Rows lie near named flat spaces through zero. A row that begins with a name and a colon came from that space; any other row is followed by the name of its block's space that it lies nearest.
q954-q179: 13; -25; 26; -6; -58; -23; -21; -20; 5; -12; 14; -23; -62; -2; -11; 29; -26; 21; 17; -11; 49; -34; 26; -32; 22; -46; -15; 26; 15
q662-q737: -20; -16; -29; -4; -3; 9; -28; -20; 11; 6; -45; -27; 3; -27; -29; -4; -1; 8; -30; 7; -7; -7; -7; -2; 12; -14; -12; 29; 9
q200-q864: -1; -26; -3; -40; -13; 32; 10; 1; 7; 4; -24; 35; 33; 27; -9; 8; -10; 4; -14; 39; 36; -7; -9; 16; 35; 27; 36; 21; -2
q860-q12: -2; -2; -28; 5; 12; 57; -22; -3; -7; 14; -26; -19; 23; -26; -9; 3; -37; -3; -7; 43; 7; 33; -49; -32; -23; 5; 46; -15; -33
q722-q600: 11; 26; -37; -26; 20; 68; -8; 12; 28; -3; -23; -23; -25; -3; -3; 14; -10; 26; 25; -16; 13; 23; -73; 3; -5; -3; 4; 24; 5
q452-q835: 9; 5; -11; -4; -28; -7; 22; -7; -18; 0; 51; -13; -13; -4; 11; 13; -18; 13; 39; -30; 17; -22; 10; -6; 15; -13; -13; 20; 14
q860-q12: 5; 14; 14; 11; 19; -43; 22; 10; -16; -20; 18; 18; 11; 3; 10; -17; 33; -25; -18; -24; -21; 4; 8; 5; 0; 5; -17; 2; -3
q200-q864: 11; -14; 32; 18; 0; -10; -9; 6; -23; 18; 17; 33; 33; -25; 5; -26; -6; -2; -5; 9; -9; -23; 12; -4; -5; 23; -8; -7; -24
q452-q835: 25; 7; 7; -32; -11; 29; 16; 25; -13; 13; 6; 35; 16; 2; -8; -1; 1; 39; 25; -27; -2; -52; 7; 26; 36; 22; -12; -19; 17
q954-q179: 7; -21; 12; -7; -12; 11; 4; 16; 8; -4; -2; 4; -5; -3; -1; -13; -18; 9; 9; 12; 18; -3; 5; 1; -3; -4; 0; 14; 12
q860-q12: -16; -26; -16; 11; -23; 5; 6; -13; -17; 15; 13; -17; 22; -10; -1; 1; -38; -7; 6; 37; 10; 5; 24; -16; -8; -5; 28; -9; -2
q662-q737: -1; -9; -29; -24; -19; -1; 22; -4; -16; -14; -4; -8; 11; -5; -18; 4; -3; 4; -10; -11; 13; -16; 2; -2; 37; -13; 0; 29; 21
q200-q864: -23; -2; -25; -13; -3; -27; 23; -27; -21; 9; 5; 22; 51; 15; -4; 4; 28; -18; -29; -1; -13; -21; 23; 26; 42; 25; 2; 16; 1
q452-q835: 9; -9; -9; -33; -16; -6; 21; 12; -16; -32; -33; 3; 0; 12; -30; 10; 8; -1; -29; -1; 14; -11; 10; -11; 40; -20; 18; -8; 22
q954-q179: -26; 13; 19; 39; 0; -52; -31; -55; 20; 21; 40; -8; -26; 20; 33; 26; 20; -23; 6; -5; -4; 8; 16; 3; -21; 5; -21; 17; -29
q200-q864: 13; -2; 25; 8; 5; -22; 14; 18; -24; -6; 12; 27; 22; -5; 3; -18; 9; -11; -10; -1; -13; -10; 19; -3; 0; 10; 0; -25; -8
q722-q600: -22; -11; -16; 11; -18; -17; 20; -24; -20; 4; 22; -12; 20; 24; 10; 22; -20; -31; -2; 41; 11; 24; 30; -17; -6; -2; 50; -28; -10
q200-q864: -12; 12; -34; -19; -20; -3; 3; -46; -21; -1; -1; -9; 9; 28; -9; 56; 1; -17; -18; 13; 25; 2; -10; -23; 39; -3; 46; -6; -22
q452-q835: 19; 10; -18; -45; -3; 37; 19; 22; -14; -5; -27; 22; 18; 7; -25; 9; 8; 27; -2; -17; 2; -30; -13; 15; 45; 11; 10; -18; 17
q452-q835: 10; -3; 11; 5; -12; -27; 36; 17; -23; -14; 37; 5; 3; 2; 9; -11; -4; -6; 16; -15; -2; -9; 33; -1; 2; -8; -6; -11; 18
q662-q737: 27; 1; 16; -28; -24; 11; 3; 2; -16; -14; -1; 19; -11; 19; -9; 31; -10; 7; 1; 3; 39; -16; -12; -24; 32; -4; 31; -14; -12
q954-q179: -17; 40; -27; 1; 5; -23; -32; -52; 14; 12; -1; -25; -31; 2; -4; 38; 42; 9; -5; -54; -19; -22; -17; 11; 26; -8; -42; 26; -5
q954-q179: 0; -24; 10; -16; -4; -6; 33; 29; 11; -21; -6; 15; 6; 19; 0; -23; 0; -4; -4; 12; 11; 6; 22; 21; 5; 0; 2; 15; 32
q722-q600: -18; -3; 11; 1; -11; -35; -12; -23; 26; -2; -8; -7; -32; 26; 0; 17; 24; -2; -8; -9; 0; -8; 30; 16; 9; -12; -21; 10; 16
q954-q179: 3; 6; 26; 8; 12; -31; -6; -15; -13; 1; 12; 38; 24; 9; 11; 0; 27; -25; -27; 3; -2; -4; -6; -1; 10; 25; 1; 8; -36
q722-q600: -5; -5; 12; 12; 10; -5; -32; -12; 19; -13; -31; -15; -24; 0; -4; 7; 1; -19; -29; 25; 13; 34; -24; -27; -21; -16; 15; 8; -23
q662-q737: -9; -29; -11; 14; -10; 21; 17; 35; 4; 13; 3; -28; 4; -31; -5; -42; -38; 25; 34; 8; -22; -5; 44; 16; -32; -15; -18; -18; 49
q860-q12: -21; -34; 16; 12; -1; -21; -10; -3; 13; 7; -23; 9; 18; -3; -6; -25; 3; -12; -29; 33; -8; 0; 34; 13; -8; 6; -5; 9; 6
q662-q737: 20; -26; 51; -16; 0; 44; -49; 18; 28; 17; -57; 42; -2; 2; -17; -5; -11; 25; -16; 43; 22; -15; -17; 0; 0; 23; 17; -18; -23
q722-q600: -13; 20; -55; -28; 25; 33; 18; 3; 13; -17; -37; -20; 7; 16; -12; 11; 14; -6; -15; -1; -4; 34; -42; 11; 10; -2; 22; 10; 14
q452-q835: 6; -13; -4; -27; -6; 26; 15; 23; 5; -7; -26; 10; 7; 10; -15; -5; -7; 14; -1; 12; 10; -6; 4; 12; 16; 2; 14; -8; 22
q722-q600: 29; 3; -17; -25; 10; 39; 31; 41; -22; -13; 6; 15; 28; -29; -7; -30; -13; 18; 12; -22; 4; -10; -38; 3; 15; 9; -7; 27; 11
q722-q600: -4; -39; -20; -9; -1; 57; 7; 49; 36; -13; -45; -42; -19; -21; -18; -38; -48; 24; 17; 34; 10; 34; -3; 3; -38; -30; 8; 9; 51
q662-q737: -12; 5; -30; -1; -4; -27; 32; -27; -24; 5; 57; 9; 38; -6; 21; -5; 9; -17; 6; -26; 5; -13; -7; 15; 27; 19; -21; 72; -4
q722-q600: -3; -9; 23; 16; -26; -28; -6; -13; -18; 11; 10; 0; -6; 10; -3; 18; -8; -3; 2; 15; -4; -18; 53; -16; -1; -10; 15; -58; -4
q662-q737: -30; -17; -9; 29; 1; -10; -31; -20; 21; 22; -13; -31; -6; -27; -4; -17; -4; 4; -6; 8; -24; 0; 20; 9; -24; -9; -30; 17; 9
q722-q600: -28; 5; -52; -24; 13; 11; 29; -6; 25; -13; -19; -21; 5; 28; -1; 5; 15; -9; -7; 0; 0; 29; -12; 31; 11; -1; 6; 36; 32
q722-q600: -29; -2; -29; 5; 18; 30; -21; -7; 42; 0; -49; -42; -22; 13; -7; 9; -8; -7; -10; 36; -4; 53; -18; 0; -35; -15; 26; -11; 7
q662-q737: 17; 21; -29; -25; 1; 55; -3; 13; 10; 3; -8; -19; -21; -13; -9; 12; -13; 39; 33; -31; 7; -10; -43; 4; 10; -7; -10; 10; 16
q954-q179: -2; 5; -19; 13; -1; 20; -3; -6; -9; 9; 14; -23; 1; -14; 6; 6; -26; -1; 18; 10; 2; 17; -14; -19; -20; -6; 17; -11; -11
q200-q864: 10; 11; -29; -28; 20; 65; 18; 42; 12; -11; -40; -12; 0; 7; -14; -3; -14; 18; 12; 9; -4; 27; -32; 7; -10; -2; 30; -35; 22
q452-q835: -17; 14; -9; 23; 12; 21; 9; -2; 22; 34; 46; -11; 0; 17; 41; 0; -17; 5; 58; 6; -14; 23; 8; 30; -45; 23; 0; -16; 2
q452-q835: -15; 5; 3; 18; 14; -1; -29; -25; 23; 4; -10; -13; -15; 14; 12; 17; 0; -22; -12; 29; 9; 40; -23; -15; -28; 1; 21; 3; -31
q860-q12: 15; 16; 36; 3; 12; -44; -23; -12; 1; -13; 1; 29; -15; -4; 1; -1; 46; -6; -29; -40; -4; -25; -15; 0; 21; 5; -42; 34; -21
q200-q864: -2; 10; 3; 11; 21; -24; -12; -2; -11; -6; -22; 5; 12; -19; -13; -14; 31; -11; -36; -16; -31; -6; -2; -2; 4; 0; -19; -6; -9
q954-q179: -4; -5; 1; -4; 19; 27; -20; 1; 23; 21; -13; 19; 19; -12; 5; -21; 5; 12; -2; 4; -4; -5; -29; 27; -4; 30; -20; 41; -9
q452-q835: 2; -17; -1; -19; -7; 1; 21; 18; 0; -27; -25; 0; -1; 18; -14; 0; -5; -10; -18; 23; 18; 17; 9; -8; 9; -14; 29; -9; 17
q860-q12: -28; -11; -38; 4; 1; -33; 28; -16; -13; -19; -1; -23; 23; -1; -6; -9; 9; -34; -31; 8; -7; 22; 14; -2; 9; -14; 6; 31; 15
q954-q179: 4; -24; 27; 2; 9; 0; 9; 13; 6; 1; 14; 39; 31; 4; 20; -30; -6; -16; -6; 29; 18; 12; -9; 11; -11; 30; 6; 37; -17
q860-q12: 24; -6; 23; -10; -4; 12; -31; -2; -14; 5; -20; 29; 12; -25; -17; -2; 0; 11; -24; 1; 13; -30; -28; -19; 24; 11; -3; 12; -31
q860-q12: -1; 8; 27; 36; -1; -26; -5; -12; -7; 2; 36; -8; -18; 19; 27; 19; -12; -28; 15; 23; 4; 33; 16; -29; -41; -6; 29; -46; -31
q200-q864: 2; -7; 6; 2; 13; 8; 18; 32; 8; 3; 4; 11; 13; -6; 6; -35; 1; 10; 14; -6; -19; -2; 14; 28; -14; 12; -20; 0; 23
q954-q179: 4; 0; 18; 25; 2; 3; -16; -4; -13; 15; 14; 3; 8; -10; 10; 1; -18; -9; 6; 22; -3; 10; 0; -22; -27; 7; 19; -34; -31
q662-q737: 20; -3; -23; -25; 16; 60; 13; 40; -23; -12; -46; 7; 37; -20; -28; -15; -22; 5; -19; 27; 1; 17; -39; -20; 4; 5; 47; -34; -6
q452-q835: -5; -28; -7; -22; -13; 25; 8; 15; 19; -8; -33; -6; -4; 11; -15; -5; -18; 11; -3; 27; 19; 6; 9; 9; 6; -9; 17; 6; 28
q860-q12: -28; -34; -31; -4; -26; 19; -4; -19; 11; 15; -17; -31; 7; -2; -13; 6; -35; 5; 1; 41; 16; 6; 21; -1; 0; -13; 22; 11; 18
q200-q864: 4; -1; 14; 20; 9; 20; -20; 5; 10; 10; 4; -7; -10; -8; 13; -2; -23; -2; 15; 23; 5; 26; -17; -17; -39; 2; 16; -16; -22
q722-q600: -18; -24; 6; 6; 1; -48; 25; 4; -9; -12; -4; 16; 31; 2; -5; -31; 23; -24; -35; 7; -19; -7; 46; 20; 11; 3; -15; 14; 20
q860-q12: 8; 27; 7; 20; -14; -26; -16; -37; -14; 9; 56; -12; -29; -4; 21; 33; 1; -2; 26; -35; 11; -13; -11; -24; 1; -8; -17; 12; -29
q954-q179: -1; -13; 10; -13; 0; -19; 18; 0; 6; -14; 9; 25; 13; 15; 9; -12; 14; -14; -14; 1; 19; 0; -2; 15; 18; 12; -7; 51; 3
q662-q737: 1; -18; 6; -3; -24; -12; 8; 3; -9; -9; -2; -8; -9; 3; -11; 4; -13; 2; -1; 9; 10; -9; 31; -11; 8; -19; 9; -15; 16
q860-q12: 2; -11; -11; -17; -15; 9; 15; 7; -6; 4; 1; 4; 12; -6; -10; -7; -7; 19; 9; -9; 2; -27; 15; 15; 23; 1; -11; 12; 24
q200-q864: -10; -1; -29; -8; -4; 20; 7; -1; 6; 16; 4; -13; 9; -14; -3; -9; -6; 23; 20; -17; -11; -18; 3; 26; 9; 4; -24; 22; 26
q662-q737: -6; 4; -8; 18; -5; -25; 28; -7; -21; 3; 54; -4; 15; -2; 23; -6; -6; -15; 21; -11; -5; 3; 18; 1; -8; 3; -6; 10; 1
q200-q864: -21; 32; -49; 8; 18; -4; 7; -19; -9; 1; -3; -35; 3; 0; -4; 17; 17; -12; -5; -18; -32; 19; -8; 0; -3; -9; 4; -21; 3
q452-q835: 12; 14; 6; 7; 15; 44; -38; -18; 18; 18; 14; 3; -9; -5; 25; 18; -23; 0; 19; 18; 33; 29; -75; -22; -26; 21; 20; 33; -55
18; 7; -11; -33; -9; 21; 12; -2; -11; -4; 9; 21; 12; 5; -2; 14; 0; 12; 5; -17; 28; -21; -33; 3; 40; 13; 4; 36; -6	q662-q737
-2; 14; -26; 11; -6; 18; -14; -28; -9; 25; 38; -20; 1; -26; 14; 13; -21; 12; 31; -18; 6; -8; -30; -10; -3; 4; -12; 33; -19	q662-q737
17; -28; -4; -46; -32; 20; 19; 18; -13; 8; -7; 34; 30; -19; -26; -21; -5; 46; 5; -25; 13; -77; 18; 33; 65; 13; -33; 44; 38	q200-q864
36; -18; 39; -18; -29; 8; -30; 12; -23; -4; -33; 26; -7; -24; -36; 5; -10; 27; -21; 2; 19; -52; 5; -31; 35; -10; 3; -27; -12	q954-q179
16; 24; 8; 6; -6; 3; -18; 11; -13; 0; -20; -21; -36; -10; -23; 20; 4; 25; 10; -27; -27; -21; 20; -19; -3; -28; -4; -84; 10	q954-q179
-10; -12; -10; -2; 18; 21; -10; 14; 19; 9; -35; 0; 16; -18; -11; -30; 4; 10; -13; 8; -19; 2; -6; 23; -9; 10; -16; 14; 14	q662-q737
19; -7; 1; -8; -12; 27; -16; 6; -19; 15; -6; 9; 14; -36; -17; -7; -18; 28; 5; -8; 2; -37; -12; -10; 17; 4; -9; 1; -7	q200-q864
-5; -11; -10; -5; 1; 13; -4; -3; 3; 11; -4; 6; 20; -15; -3; -14; -4; 8; -3; 2; 1; -11; -9; 12; 8; 13; -12; 33; 1	q662-q737
11; 11; -4; -3; -13; -9; 24; 13; 11; -25; 35; -30; -52; 9; 14; 8; -9; 10; 41; -37; 18; 8; 2; -3; -8; -33; -21; 22; 33	q954-q179
23; 22; 29; 12; 18; 18; -32; 11; 16; 16; 12; 12; -24; -21; 14; -9; 6; 25; 27; -32; -9; -14; -33; 6; -20; 13; -38; 7; -18	q954-q179
-29; -6; -10; 17; -19; -1; -42; -45; 45; 29; 10; -42; -47; -2; 10; 21; -11; 20; 29; -7; 9; -6; 7; 12; -15; -16; -35; 44; 10	q954-q179
-22; -13; -11; 2; -5; 12; -15; -25; 31; 19; 4; -11; -5; 10; 13; 7; -11; 2; 12; 19; 16; 11; -6; 15; -8; 8; -2; 41; -1	q200-q864
4; 3; 29; 5; -4; -35; -26; -8; 1; -11; -30; 5; -25; 5; -19; 12; 27; -3; -32; -8; -10; -16; 22; -12; 11; -16; -9; -31; -4	q722-q600
13; 8; 9; 6; 2; 1; -1; 6; -26; 8; 8; 15; 18; -13; -2; -2; -1; 2; -1; -4; -12; -15; 1; -10; 3; 10; 5; -31; -17	q722-q600
-12; 11; -23; 0; 18; 11; 10; 8; 14; -1; -11; -16; -1; 5; 2; -6; 7; -1; 4; -4; -18; 21; -5; 17; -14; 0; -2; -5; 16	q200-q864
-6; -7; -18; -20; -6; 12; 15; 16; 17; -12; -24; -17; -16; 9; -15; -2; 0; 16; 5; -7; -1; -2; 13; 17; 9; -17; -6; 1; 41	q722-q600
21; 47; -30; -15; 1; 37; -26; -27; -13; -4; -3; -25; -30; -4; -8; 58; -6; 9; 9; -24; 22; 9; -74; -45; 16; -15; 27; -9; -38	q662-q737
-14; -40; 25; 5; -31; -15; -15; -10; 18; 8; -11; -3; -15; 11; -5; 1; -18; 4; -3; 34; 19; -10; 46; 0; -3; -12; 4; 0; 13	q954-q179
-13; 25; -17; 16; 20; -16; -2; -14; -8; 7; 6; -10; 8; -3; 5; 4; 23; -12; -7; -17; -33; 7; -1; 5; -8; 5; -9; -17; -9	q452-q835
27; 3; 20; 3; 20; 26; 14; 41; -12; -5; 13; 25; 19; -14; 12; -28; -14; 0; 14; 5; -1; 13; -25; -6; -23; 18; 10; -14; -14	q954-q179
-16; -7; -15; -25; -1; -5; 42; 5; 9; -9; 1; 16; 21; 44; 7; 3; 13; -12; -3; 12; 8; 9; 20; 34; 20; 15; 17; 10; 25	q200-q864
